Here is a tiny trained network, its code and every weight. The questions are about switching its units off for an input and a target symbol, where a switched-off unit gives its printed mean instead of its output.

import numpy as np


def w(rows, s, z=0):
    codes = np.array(rows[::2]) - 128.0
    scale = np.full(codes.shape[1], s)
    scale[-1] = z or s
    return codes * scale


def f(y):
    return np.maximum(y, 0)


def softmax(a):
    e = np.exp(a - a.max(-1, keepdims=True))
    return e / e.sum(-1, keepdims=True)


def log_softmax(a):
    a = a - a.max(-1, keepdims=True)
    return a - np.log(np.exp(a).sum(-1, keepdims=True))


def net(x, mask):
    ids = ['αβγδεζηθλμξπστψω'.index(c) for c in x.split()]
    T = len(ids)
    res = E[ids] + P[:T]
    u = 0
    for l in range(2):
        r = res
        for j in range(3):
            rows = slice(3 * j, 3 * j + 3)
            q, k, v = (r @ M[l][rows].T for M in (Q, K, V))
            z = softmax(np.where(np.tri(T) > 0, q @ k.T / 3**0.5, -1e9)) @ v
            o = O[l][rows]
            res = res + np.where(mask[u + j], z, o[:, -1]) @ o[:, :-1]
        u += 3
        y = f(res @ A[l][:, :-1].T + A[l][:, -1])
        res = res + np.where(mask[u : u + 8], y, B[l][:, -1]) @ B[l][:, :-1]
        u += 8
    return log_softmax(res[-1] @ U[:, :-1].T + U[:, -1])


Q, K, V, O, A, B = {}, {}, {}, {}, {}, {}
E = w([
[158,75,105,114,185,111,143],'α',
[104,124,141,253,176,136,145],'β',
[169,112,147,131,102,129,68],'γ',
[44,161,94,167,131,196,160],'δ',
[75,187,109,166,171,126,134],'ε',
[160,190,142,88,161,118,128],'ζ',
[84,174,122,126,102,103,182],'η',
[100,160,126,131,104,154,166],'θ',
[165,154,202,165,87,107,132],'λ',
[113,138,143,197,137,200,98],'μ',
[158,154,119,102,115,142,110],'ξ',
[101,122,123,202,81,125,126],'π',
[107,131,136,158,83,45,135],'σ',
[159,153,190,136,155,101,138],'τ',
[116,142,174,181,126,106,87],'ψ',
[152,116,153,185,89,161,132],'ω',
],0.017)
P = w([
[96,230,219,170,70,180,123],'0',
[132,227,92,76,234,2,108],'1',
[102,212,95,82,187,74,113],'2',
[89,187,97,99,157,101,97],'3',
[97,178,104,115,149,126,108],'4',
[66,211,94,120,139,102,131],'5',
],0.0082)
Q[0] = w([
[189,48,21,105,212,109,169],'L0H1',
[118,36,134,108,128,119,186],'L0H1',
[160,175,165,109,163,174,145],'L0H1',
[91,142,74,125,147,94,68],'L0H2',
[165,135,136,129,76,163,93],'L0H2',
[120,163,133,119,178,37,178],'L0H2',
[101,146,101,109,74,174,72],'L0H3',
[80,255,141,153,78,156,51],'L0H3',
[142,91,106,71,143,126,127],'L0H3',
],0.0096)
K[0] = w([
[194,55,103,43,165,112,94],'L0H1',
[185,111,72,64,145,67,46],'L0H1',
[98,133,99,181,135,127,118],'L0H1',
[104,151,237,114,149,160,163],'L0H2',
[146,136,84,129,180,98,114],'L0H2',
[131,122,171,144,107,234,102],'L0H2',
[136,171,195,134,123,81,93],'L0H3',
[135,138,210,234,2,135,131],'L0H3',
[95,87,51,133,152,86,143],'L0H3',
],0.0092)
V[0] = w([
[132,116,105,128,71,72,229],'L0H1',
[76,165,119,181,185,147,145],'L0H1',
[52,151,101,211,147,98,118],'L0H1',
[120,93,129,177,92,170,168],'L0H2',
[101,94,117,118,107,120,36],'L0H2',
[85,125,150,72,254,45,124],'L0H2',
[118,105,176,160,121,108,62],'L0H3',
[90,120,172,144,57,18,145],'L0H3',
[154,150,188,167,78,128,37],'L0H3',
],0.0088)
O[0] = w([
[213,209,98,181,148,240,115,97],'L0H1',
[136,100,124,177,42,18,167,244],'L0H1',
[166,79,10,149,23,58,197,254],'L0H1',
[135,73,118,205,53,204,137,143],'L0H2',
[152,51,12,92,186,137,91,97],'L0H2',
[101,170,68,160,158,1,169,80],'L0H2',
[224,35,156,125,178,86,235,173],'L0H3',
[237,208,149,165,178,153,187,175],'L0H3',
[158,140,159,17,181,56,239,238],'L0H3',
],0.0061,0.0085)
A[0] = w([
[54,186,122,123,165,132,217,254],'L0N1',
[120,181,128,120,121,114,190,109],'L0N2',
[111,93,161,39,91,204,120,128],'L0N3',
[115,50,119,57,90,159,95,135],'L0N4',
[149,192,157,99,97,159,105,153],'L0N5',
[164,172,101,107,153,119,108,146],'L0N6',
[164,139,135,2,159,97,200,241],'L0N7',
[132,131,159,127,76,94,133,66],'L0N8',
],0.007,0.0038)
B[0] = w([
[209,100,166,155,96,47,46,228],'L0N1',
[202,64,141,104,192,93,34,206],'L0N2',
[141,49,254,128,157,174,108,136],'L0N3',
[49,127,118,177,182,141,120,132],'L0N4',
[30,153,182,156,66,140,21,143],'L0N5',
[139,96,135,195,72,83,150,146],'L0N6',
[133,94,148,217,132,62,88,251],'L0N7',
[51,113,22,175,166,192,121,169],'L0N8',
],0.0056,0.012)
Q[1] = w([
[124,149,133,120,113,130,66],'L1H1',
[104,134,78,119,83,75,138],'L1H1',
[93,100,142,121,48,75,141],'L1H1',
[99,159,92,176,68,103,176],'L1H2',
[118,125,114,182,147,92,37],'L1H2',
[245,72,176,180,2,46,139],'L1H2',
[164,140,142,187,165,46,97],'L1H3',
[97,232,100,58,165,136,187],'L1H3',
[146,116,154,233,116,69,102],'L1H3',
],0.0076)
K[1] = w([
[118,57,185,103,137,162,164],'L1H1',
[187,200,113,195,164,106,189],'L1H1',
[168,242,174,227,65,158,140],'L1H1',
[134,167,121,74,176,168,116],'L1H2',
[118,101,47,128,185,200,142],'L1H2',
[77,144,147,110,139,224,3],'L1H2',
[6,107,100,122,146,183,111],'L1H3',
[196,118,111,124,74,87,201],'L1H3',
[113,176,198,141,132,200,92],'L1H3',
],0.0075)
V[1] = w([
[153,124,237,122,106,214,142],'L1H1',
[198,186,180,171,178,142,103],'L1H1',
[87,202,49,143,142,129,112],'L1H1',
[231,132,31,127,118,45,253],'L1H2',
[42,96,177,63,85,94,121],'L1H2',
[133,9,152,112,202,94,171],'L1H2',
[181,113,193,115,139,187,144],'L1H3',
[140,78,82,164,67,203,210],'L1H3',
[103,132,166,125,61,254,123],'L1H3',
],0.008)
O[1] = w([
[127,129,56,147,145,70,169,79],'L1H1',
[155,163,85,167,93,161,137,195],'L1H1',
[118,119,134,114,129,160,109,2],'L1H1',
[170,91,153,159,55,121,133,124],'L1H2',
[79,92,148,128,166,170,137,159],'L1H2',
[144,148,228,59,157,94,254,147],'L1H2',
[170,158,48,86,151,127,189,185],'L1H3',
[123,88,83,51,41,27,143,167],'L1H3',
[109,124,62,83,147,125,123,158],'L1H3',
],0.0096,0.0081)
A[1] = w([
[81,146,65,88,154,139,136,177],'L1N1',
[116,115,127,63,126,2,137,187],'L1N2',
[164,144,155,114,175,98,78,182],'L1N3',
[149,112,69,104,120,117,81,124],'L1N4',
[136,85,149,58,84,123,142,22],'L1N5',
[123,153,135,85,205,145,172,1],'L1N6',
[94,146,141,144,156,178,90,24],'L1N7',
[117,111,186,102,86,113,156,109],'L1N8',
],0.0095,0.0031)
B[1] = w([
[100,152,191,68,121,40,87,172],'L1N1',
[93,113,119,127,113,200,147,253],'L1N2',
[107,117,142,143,139,184,179,159],'L1N3',
[123,147,191,156,82,172,165,176],'L1N4',
[75,121,89,185,170,152,103,164],'L1N5',
[203,111,146,106,72,204,38,161],'L1N6',
[166,2,100,106,134,91,143,138],'L1N7',
[131,113,55,147,232,73,105,180],'L1N8',
],0.0088,0.03)
U = w([
[92,135,152,149,146,124,115,124],'α',
[102,69,26,190,193,73,100,65],'β',
[167,70,186,86,120,192,135,153],'γ',
[17,121,222,148,60,167,113,125],'δ',
[123,58,218,142,101,41,19,110],'ε',
[63,92,119,208,223,211,87,80],'ζ',
[114,163,46,207,141,182,35,120],'η',
[24,244,102,169,194,18,102,160],'θ',
[162,175,2,159,237,111,137,101],'λ',
[32,92,126,120,227,142,172,129],'μ',
[160,98,101,97,217,75,28,176],'ξ',
[117,95,114,149,67,188,192,122],'π',
[218,124,134,119,73,59,95,90],'σ',
[4,240,208,189,163,156,203,254],'τ',
[130,96,190,108,200,11,202,78],'ψ',
[140,135,159,45,98,51,151,161],'ω',
],0.0035,0.0044)

Each question gives the input, a string of symbols that net reads in full, and the target symbol t.
The units are the heads (3 rows each of Q, K, V and O) and the neurons (one row each of A and B). Each row of codes is followed by its name. A weight is (code - 128) times the scale printed after its matrix; where a second scale follows, it is the last column's (O, A, B and U).
mask holds one flag per unit, layer by layer, with each layer's heads first. A switched-off unit (its flag False) gives its mean, the last column of its rows in O or B, instead of its output. The means were averaged over made-up inputs and are rounded, as every weight is.
A unit's drop is (log p(t) with every unit on - log p(t) with that unit switched off) / (log p(t) with every unit on - log p(t) with every unit switched off).
The circuit of an input: a set's keep is (log p(t) with only the set's units on - log p(t) with every unit switched off) / (log p(t) with every unit on - log p(t) with every unit switched off). Starting from the 12 units with the biggest drops (on a tie, the unit counted first), units are removed one at a time, each time the one whose removal leaves the highest keep (on an exact tie, the one counted first), for as long as the keep stays at least 0.8.
circuit, biggest first: the units of the circuit, biggest drop first
unit that matters most: the unit with the biggest drop
k most important neurons: the k neurons with the biggest drops, biggest first
top k neurons in layer l: the k neurons of layer l with the biggest drops, biggest first
heads that matter: for each layer, one digit per head in row order, 1 if its drop is at least 0.15 and else 0, layers parted by /
input ψ γ π, target ψ: circuit, biggest first	(L0H3, L1H2, L1N8)
input γ θ ξ σ θ η, target γ: heads that matter	111 / 011
input δ η γ σ ε π, target δ: top 2 neurons in layer 1	(L1N4, L1N8)
input ψ ξ τ β, target ψ: unit that matters most	L0H3
input σ β β β, target σ: circuit, biggest first	(L1H2, L0H3, L0H1)
input ε τ ξ π, target ε: circuit, biggest first	(L1H3, L1H2, L1N2)
input ε ε θ, target ε: circuit, biggest first	(L1H3, L0H1, L1H2, L1N2)
input ξ γ ε, target ξ: heads that matter	111 / 011
input ψ β ε ε ζ, target ψ: heads that matter	001 / 011
input ε λ β, target ε: circuit, biggest first	(L1H3, L0H1, L1H2)
input η τ ξ σ, target η: heads that matter	101 / 010
input η σ ω ε ε ψ, target η: circuit, biggest first	(L1H2, L0H3, L0H1, L1N1)
input ω σ η, target ω: heads that matter	110 / 111
input β τ τ π μ ψ, target β: 2 most important neurons	(L1N8, L1N5)
input λ ε ψ τ, target λ: heads that matter	111 / 101
input ξ ζ ζ, target ξ: unit that matters most	L0H1
input ψ ξ ε μ ε ε, target ψ: heads that matter	001 / 011
input δ μ ε η λ δ, target δ: 2 most important neurons	(L1N4, L1N8)
input θ μ μ ψ, target θ: 2 most important neurons	(L1N1, L0N5)
input τ ψ ε γ, target τ: unit that matters most	L0H1
input δ ε π ξ, target δ: heads that matter	111 / 011
input μ ζ π, target μ: 2 most important neurons	(L1N2, L1N5)
input γ μ ψ β, target γ: 2 most important neurons	(L1N6, L0N3)
input σ ξ ζ, target σ: heads that matter	101 / 110
input θ ω τ τ, target θ: 2 most important neurons	(L1N1, L0N5)
